Below are the code and all the weights of a small trained network. Each question names an input and a target symbol and asks about switching units off, where a switched-off unit gives its printed mean instead of its output.

import numpy as np


def w(rows, s, z=0):
    codes = np.array(rows[::2]) - 128.0
    scale = np.full(codes.shape[1], s)
    scale[-1] = z or s
    return codes * scale


def f(y):
    return y / 2 * (1 + np.tanh(0.7978845608 * (y + 0.044715 * y**3)))


def softmax(a):
    e = np.exp(a - a.max(-1, keepdims=True))
    return e / e.sum(-1, keepdims=True)


def log_softmax(a):
    a = a - a.max(-1, keepdims=True)
    return a - np.log(np.exp(a).sum(-1, keepdims=True))


def net(x, mask):
    ids = ['ΓΔΠΦΨαβεθλμστω'.index(c) for c in x.split()]
    T = len(ids)
    res = E[ids] + P[:T]
    u = 0
    for l in range(2):
        r = res
        for j in range(3):
            rows = slice(2 * j, 2 * j + 2)
            q, k, v = (r @ M[l][rows].T for M in (Q, K, V))
            z = softmax(np.where(np.tri(T) > 0, q @ k.T / 2**0.5, -1e9)) @ v
            o = O[l][rows]
            res = res + np.where(mask[u + j], z, o[:, -1]) @ o[:, :-1]
        u += 3
        y = f(res @ A[l][:, :-1].T + A[l][:, -1])
        res = res + np.where(mask[u : u + 8], y, B[l][:, -1]) @ B[l][:, :-1]
        u += 8
    return log_softmax(res[-1] @ U[:, :-1].T + U[:, -1])


Q, K, V, O, A, B = {}, {}, {}, {}, {}, {}
E = w([
[68,95,164,98,95,133,159,96,74,118],'Γ',
[121,250,103,99,139,115,124,226,106,147],'Δ',
[174,85,141,130,87,164,49,152,110,202],'Π',
[139,149,139,112,52,46,197,124,141,110],'Φ',
[193,171,107,166,85,53,183,122,123,114],'Ψ',
[78,201,87,139,151,105,209,145,141,119],'α',
[148,179,64,142,120,131,207,88,122,193],'β',
[110,244,151,108,101,94,116,114,148,163],'ε',
[86,68,126,157,87,191,160,159,87,100],'θ',
[123,104,155,96,95,138,101,82,103,170],'λ',
[174,217,85,126,112,145,158,187,213,126],'μ',
[36,97,159,149,122,179,96,195,104,133],'σ',
[155,76,101,149,95,213,124,179,87,152],'τ',
[72,157,163,88,97,142,76,71,103,134],'ω',
],0.011)
P = w([
[50,106,41,59,41,29,143,158,155,200],'0',
[158,165,144,116,113,130,191,173,96,174],'1',
[161,151,172,167,40,124,180,229,109,255],'2',
[77,76,91,28,164,66,77,102,195,166],'3',
[202,114,63,114,195,69,144,157,95,37],'4',
[176,163,204,229,105,189,158,134,77,199],'5',
[84,138,129,113,188,154,78,63,177,190],'6',
[199,123,119,102,195,121,105,93,84,68],'7',
[206,171,156,206,134,203,157,44,88,157],'8',
[89,169,64,155,209,172,48,23,231,155],'9',
[164,124,141,98,163,158,100,28,106,65],'10',
[59,162,156,221,77,181,96,81,79,201],'11',
],0.0072)
Q[0] = w([
[160,17,98,59,204,135,73,115,49,5],'L0H1',
[70,92,232,223,46,252,134,57,21,212],'L0H1',
[97,193,184,253,24,122,146,130,114,221],'L0H2',
[96,28,150,37,194,239,110,85,125,191],'L0H2',
[89,34,180,70,219,204,17,71,111,86],'L0H3',
[51,180,189,157,94,165,156,118,184,230],'L0H3',
],0.0069)
K[0] = w([
[187,83,235,230,68,201,196,115,36,220],'L0H1',
[100,97,93,189,171,198,74,32,219,114],'L0H1',
[77,64,42,89,171,99,47,98,189,140],'L0H2',
[182,183,138,125,209,129,203,10,85,52],'L0H2',
[214,168,226,201,207,254,89,101,76,59],'L0H3',
[137,98,27,19,184,47,110,53,161,65],'L0H3',
],0.0076)
V[0] = w([
[46,105,129,102,126,149,161,206,102,69],'L0H1',
[222,2,48,184,76,165,165,82,30,167],'L0H1',
[186,174,105,125,143,48,221,86,15,99],'L0H2',
[174,176,99,213,202,186,109,214,120,144],'L0H2',
[107,174,220,189,127,139,27,184,101,153],'L0H3',
[80,37,149,211,135,119,238,65,84,67],'L0H3',
],0.0069)
O[0] = w([
[154,115,22,122,55,154,86,103,89,36,159],'L0H1',
[76,196,186,152,103,139,53,226,231,139,44],'L0H1',
[96,56,143,254,98,93,83,166,175,102,70],'L0H2',
[163,73,83,112,162,226,178,142,201,117,101],'L0H2',
[80,63,184,138,77,226,157,30,134,157,147],'L0H3',
[186,185,78,134,87,135,42,131,117,40,3],'L0H3',
],0.0073,0.0041)
A[0] = w([
[113,87,149,194,146,46,59,144,133,96,73],'L0N1',
[50,142,90,187,54,47,61,193,185,107,227],'L0N2',
[207,129,141,132,126,178,178,145,108,82,168],'L0N3',
[158,254,78,101,97,44,178,32,178,170,232],'L0N4',
[89,52,134,128,101,174,60,69,75,158,251],'L0N5',
[78,119,32,107,134,97,162,148,71,146,238],'L0N6',
[99,190,111,93,178,129,197,129,115,110,185],'L0N7',
[89,60,84,123,53,113,90,138,30,92,182],'L0N8',
],0.0065,0.003)
B[0] = w([
[145,108,157,242,144,21,53,117,64,100,125],'L0N1',
[188,146,114,193,98,73,153,197,175,158,160],'L0N2',
[215,25,202,101,159,58,122,118,140,170,147],'L0N3',
[181,120,81,3,191,51,187,158,143,120,254],'L0N4',
[86,121,150,149,52,180,76,55,78,182,234],'L0N5',
[86,139,70,77,40,125,140,176,118,163,219],'L0N6',
[172,178,72,147,89,123,171,105,78,115,191],'L0N7',
[46,127,105,149,70,91,32,96,80,185,175],'L0N8',
],0.0061,0.0071)
Q[1] = w([
[214,204,44,38,134,41,225,196,128,83],'L1H1',
[108,196,128,148,100,148,5,152,130,64],'L1H1',
[215,205,18,84,249,63,255,146,202,15],'L1H2',
[199,180,37,48,101,65,208,123,148,81],'L1H2',
[228,210,6,120,124,80,246,199,89,187],'L1H3',
[91,193,114,178,77,161,178,96,41,247],'L1H3',
],0.0065)
K[1] = w([
[80,91,100,100,48,126,141,226,108,199],'L1H1',
[181,58,215,216,115,93,164,134,52,49],'L1H1',
[107,88,101,13,45,45,186,253,151,197],'L1H2',
[91,109,94,62,30,74,101,161,134,215],'L1H2',
[58,100,91,48,51,77,102,164,231,217],'L1H3',
[79,147,46,150,169,142,97,81,235,153],'L1H3',
],0.0055)
V[1] = w([
[217,48,160,76,190,14,156,180,239,177],'L1H1',
[51,185,142,84,122,31,68,64,52,142],'L1H1',
[42,23,132,44,140,111,178,50,49,127],'L1H2',
[159,112,167,253,119,27,36,154,80,109],'L1H2',
[224,95,200,67,139,102,31,83,150,190],'L1H3',
[130,237,78,92,205,94,182,46,171,78],'L1H3',
],0.0063)
O[1] = w([
[83,77,77,72,131,211,176,153,142,45,149],'L1H1',
[132,123,165,219,113,190,138,169,1,131,248],'L1H1',
[134,69,160,94,72,170,120,169,83,175,219],'L1H2',
[35,144,148,160,205,132,66,131,80,53,120],'L1H2',
[64,162,221,144,138,148,226,222,153,52,105],'L1H3',
[152,30,154,58,194,72,91,163,122,124,85],'L1H3',
],0.0079,0.014)
A[1] = w([
[66,1,141,146,152,177,63,159,78,131,170],'L1N1',
[62,187,109,217,137,174,21,66,92,79,180],'L1N2',
[165,93,138,178,42,195,72,135,99,216,145],'L1N3',
[130,200,53,87,145,121,185,145,186,101,148],'L1N4',
[182,222,91,174,167,65,101,79,102,135,141],'L1N5',
[89,135,174,101,241,164,141,203,105,31,166],'L1N6',
[54,90,244,210,92,170,171,146,138,124,65],'L1N7',
[211,78,83,71,236,88,189,162,113,61,252],'L1N8',
],0.0059,0.0036)
B[1] = w([
[230,151,137,121,241,42,167,157,123,91,195],'L1N1',
[173,129,209,55,37,132,73,142,176,44,184],'L1N2',
[118,79,109,92,142,63,201,48,179,93,251],'L1N3',
[174,182,133,167,147,41,116,73,135,54,146],'L1N4',
[106,67,240,83,148,129,105,191,134,173,157],'L1N5',
[109,13,129,255,76,130,142,125,145,124,154],'L1N6',
[72,180,83,216,211,167,72,72,34,142,173],'L1N7',
[60,153,124,167,81,133,48,170,189,241,168],'L1N8',
],0.0061,0.027)
U = w([
[186,91,72,109,26,204,93,22,120,74,72],'Γ',
[81,103,211,129,176,74,129,144,196,139,185],'Δ',
[145,146,171,187,169,67,143,131,108,192,8],'Π',
[177,127,146,134,115,191,68,167,64,119,78],'Φ',
[160,93,113,164,114,142,132,161,115,85,67],'Ψ',
[3,140,163,177,120,233,140,162,134,220,199],'α',
[169,131,89,147,214,141,158,108,53,100,2],'β',
[129,126,144,83,47,163,55,162,190,154,202],'ε',
[110,49,204,49,148,167,170,195,152,115,143],'θ',
[127,193,179,61,140,115,63,152,106,130,162],'λ',
[102,101,60,185,179,74,149,74,155,144,4],'μ',
[114,170,63,154,157,162,24,160,52,202,207],'σ',
[227,162,102,95,204,38,107,77,154,76,166],'τ',
[161,217,132,130,54,159,191,156,178,87,249],'ω',
],0.0047,0.0028)

Each question gives the input, a string of symbols that net reads in full, and the target symbol t.
The units are the heads (2 rows each of Q, K, V and O) and the neurons (one row each of A and B). Each row of codes is followed by its name. A weight is (code - 128) times the scale printed after its matrix; where a second scale follows, it is the last column's (O, A, B and U).
mask holds one flag per unit, layer by layer, with each layer's heads first. A switched-off unit (its flag False) gives its mean, the last column of its rows in O or B, instead of its output. The means were averaged over made-up inputs and are rounded, as every weight is.
A unit's drop is (log p(t) with every unit on - log p(t) with that unit switched off) / (log p(t) with every unit on - log p(t) with every unit switched off).
The circuit of an input: a set's keep is (log p(t) with only the set's units on - log p(t) with every unit switched off) / (log p(t) with every unit on - log p(t) with every unit switched off). Starting from the 12 units with the biggest drops (on a tie, the unit counted first), units are removed one at a time, each time the one whose removal leaves the highest keep (on an exact tie, the one counted first), for as long as the keep stays at least 0.8.
circuit, biggest first: the units of the circuit, biggest drop first
most important unit: the unit with the biggest drop
top k neurons: the k neurons with the biggest drops, biggest first
k most important neurons of layer l: the k neurons of layer l with the biggest drops, biggest first
which heads matter: for each layer, one digit per head in row order, 1 if its drop is at least 0.15 and else 0, layers parted by /
input ε Γ θ Π σ σ, target α: circuit, biggest first	L1H3; L1N7; L0H1
input α α Π α ε σ, target τ: circuit, biggest first	L1N1; L1H3; L0H1; L0H3
input τ Φ Δ, target τ: circuit, biggest first	L0H1; L1H1; L1H2; L0N2
input β σ τ Ψ σ μ σ Ψ μ α, target μ: top 2 neurons	L1N4; L0N4
input β ε θ σ σ σ Φ, target μ: 3 most important neurons of layer 1	L1N4; L1N6; L1N8
input τ μ σ, target ω: circuit, biggest first	L0H1; L1H2; L1H3; L0N2
input ω σ Π Δ, target β: most important unit	L1H1
input β Ψ α ε Π μ Γ μ, target μ: 2 most important neurons of layer 1	L1N6; L1N4
input σ ε λ θ σ ε, target Π: 3 most important neurons of layer 1	L1N3; L1N5; L1N2
input ε Φ θ σ θ σ Π Γ τ Ψ σ Δ, target θ: 3 most important neurons of layer 0	L0N4; L0N6; L0N1
input Π μ Π, target α: 2 most important neurons of layer 0	L0N4; L0N7
input ε σ σ Π λ ω τ β σ Δ, target θ: circuit, biggest first	L1H2; L0H1; L0N4; L1H3
input σ Π μ σ σ σ α, target Π: which heads matter	110 / 100
input Π τ β Φ λ σ Δ Δ, target ω: most important unit	L1H2
input ε σ Π σ Π μ Ψ Π μ ε, target θ: 2 most important neurons of layer 0	L0N4; L0N6
input τ Φ λ σ λ ε ω ε ε, target τ: top 3 neurons	L1N4; L0N2; L0N4
input Γ σ Ψ Π Π σ Π σ ε Π Φ, target Φ: top 4 neurons	L1N2; L0N8; L1N3; L0N2
input Φ σ τ σ β α σ Δ Π Π Φ Δ, target Ψ: which heads matter	011 / 110
input θ α α, target λ: 2 most important neurons of layer 1	L1N5; L1N2
input σ Π σ, target Γ: which heads matter	100 / 001
input σ σ α ε θ ω α β μ, target Π: which heads matter	100 / 100
input Ψ τ Π Δ Φ σ μ ε, target Δ: most important unit	L1H2
input ε σ Φ σ Π τ ε Γ Π, target β: which heads matter	100 / 001
input σ σ Π, target Γ: which heads matter	100 / 001
input Γ σ α β τ ε, target Φ: top 2 neurons	L1N2; L0N8
input β ε λ ω σ σ Δ, target μ: 3 most important neurons of layer 0	L0N2; L0N4; L0N5
input Π τ Π σ ω Ψ, target ω: most important unit	L1H3
input θ ε σ σ, target β: top 3 neurons	L1N1; L1N7; L0N4
